Below are the code and all the weights of a small trained network. Each question names an input and a class and asks about switching units off, where a switched-off unit gives its printed mean instead of its output.

import numpy as np


def w(rows, s, z=0):
    codes = np.array(rows[::2]) - 128.0
    scale = np.full(codes.shape[1], s)
    scale[-1] = z or s
    return codes * scale


def f(y):
    return np.maximum(y, 0)


def log_softmax(a):
    a = a - a.max(-1, keepdims=True)
    return a - np.log(np.exp(a).sum(-1, keepdims=True))


def net(x, mask):
    res = np.array(x, float).reshape(1, 4) / 4 @ E
    y = f(res @ A[0][:, :-1].T + A[0][:, -1])
    res = res + np.where(mask, y, B[0][:, -1]) @ B[0][:, :-1]
    return log_softmax(res[-1] @ U[:, :-1].T + U[:, -1])


A, B = {}, {}
E = w([
[217,60,115,181],'x0',
[174,155,216,99],'x1',
[225,254,166,126],'x2',
[94,158,79,187],'x3',
],0.011)
A[0] = w([
[134,153,188,100,91],'neuron 1',
[173,93,122,206,166],'neuron 2',
[95,160,124,83,233],'neuron 3',
[79,180,94,36,254],'neuron 4',
[162,50,93,120,242],'neuron 5',
[85,109,102,59,132],'neuron 6',
[66,131,31,96,84],'neuron 7',
[115,168,9,191,99],'neuron 8',
[184,114,66,190,118],'neuron 9',
[90,199,106,102,237],'neuron 10',
[54,167,200,85,159],'neuron 11',
[141,133,102,166,114],'neuron 12',
[160,102,146,106,108],'neuron 13',
[215,97,74,128,251],'neuron 14',
[189,75,106,161,234],'neuron 15',
],0.013,0.0048)
B[0] = w([
[110,80,171,66,183],'neuron 1',
[150,122,173,48,193],'neuron 2',
[95,63,1,131,206],'neuron 3',
[100,56,44,208,246],'neuron 4',
[86,232,190,97,218],'neuron 5',
[148,135,118,92,192],'neuron 6',
[135,147,119,175,216],'neuron 7',
[251,60,122,164,209],'neuron 8',
[150,109,95,30,186],'neuron 9',
[130,121,43,174,224],'neuron 10',
[148,80,62,81,232],'neuron 11',
[127,90,78,110,151],'neuron 12',
[120,133,169,241,157],'neuron 13',
[72,194,159,86,205],'neuron 14',
[78,176,170,66,208],'neuron 15',
],0.009,0.013)
U = w([
[54,160,55,142,178],'0',
[132,37,117,56,64],'1',
[102,183,166,128,255],'2',
[114,156,229,155,2],'3',
[110,101,110,248,3],'4',
],0.013,0.0047)

Each question gives the input, the list of numbers given to net, and the class t.
The units are the neurons (one row each of A and B). Each row of codes is followed by its name. A weight is (code - 128) times the scale printed after its matrix; where a second scale follows, it is the last column's (A, B and U).
mask holds one flag per neuron, in row order. A switched-off neuron (its flag False) gives its mean, the last column of its row in B, instead of its output. The means were averaged over made-up inputs and are rounded, as every weight is.
A unit's drop is (log p(t) with every unit on - log p(t) with that unit switched off) / (log p(t) with every unit on - log p(t) with every unit switched off).
The circuit of an input: a set's keep is (log p(t) with only the set's units on - log p(t) with every unit switched off) / (log p(t) with every unit on - log p(t) with every unit switched off). Starting from the 12 units with the biggest drops (on a tie, the unit counted first), units are removed one at a time, each time the one whose removal leaves the highest keep (on an exact tie, the one counted first), for as long as the keep stays at least 0.8.
circuit, biggest first: the units of the circuit, biggest drop first
top k neurons: the k neurons with the biggest drops, biggest first
drop of u: that unit's drop, to one decimal
input [7,-8,-2,5], class 1: circuit, biggest first -> neuron 9
input [7,1,6,0], class 3: circuit, biggest first -> neuron 3; neuron 11
input [-2,-7,-5,2], class 4: circuit, biggest first -> neuron 8; neuron 7
input [1,-7,3,7], class 1: circuit, biggest first -> neuron 8; neuron 9
input [-5,0,-8,-3], class 0: circuit, biggest first -> neuron 8; neuron 7
input [6,-1,-5,6], class 1: top 3 neurons -> neuron 9; neuron 8; neuron 2
input [-8,7,6,-1], class 1: top 2 neurons -> neuron 1; neuron 11
input [0,-7,-1,2], class 4: top 2 neurons -> neuron 8; neuron 7
input [-7,-3,-3,-7], class 0: top 2 neurons -> neuron 8; neuron 4
input [3,1,8,6], class 2: top 4 neurons -> neuron 11; neuron 3; neuron 4; neuron 14
input [-6,3,6,-2], class 1: top 2 neurons -> neuron 1; neuron 11
input [3,-2,8,4], class 1: circuit, biggest first -> neuron 9; neuron 8
input [5,1,7,0], class 3: top 3 neurons -> neuron 3; neuron 11; neuron 10
input [-2,-7,7,7], class 4: circuit, biggest first -> neuron 8
input [6,-6,-4,4], class 1: top 4 neurons -> neuron 8; neuron 9; neuron 2; neuron 12
input [0,-2,-2,7], class 4: top 2 neurons -> neuron 8; neuron 11
input [3,-7,-8,8], class 1: top 2 neurons -> neuron 8; neuron 9
input [-8,6,4,-1], class 1: top 3 neurons -> neuron 1; neuron 11; neuron 5
input [-7,-1,-6,2], class 4: drop of neuron 9 -> 0.2
input [2,5,3,8], class 2: circuit, biggest first -> neuron 4
input [8,-6,6,3], class 1: drop of neuron 8 -> 0.4
input [-7,8,8,-6], class 1: drop of neuron 1 -> 0.3
input [-6,-3,-1,4], class 4: drop of neuron 8 -> 0.2
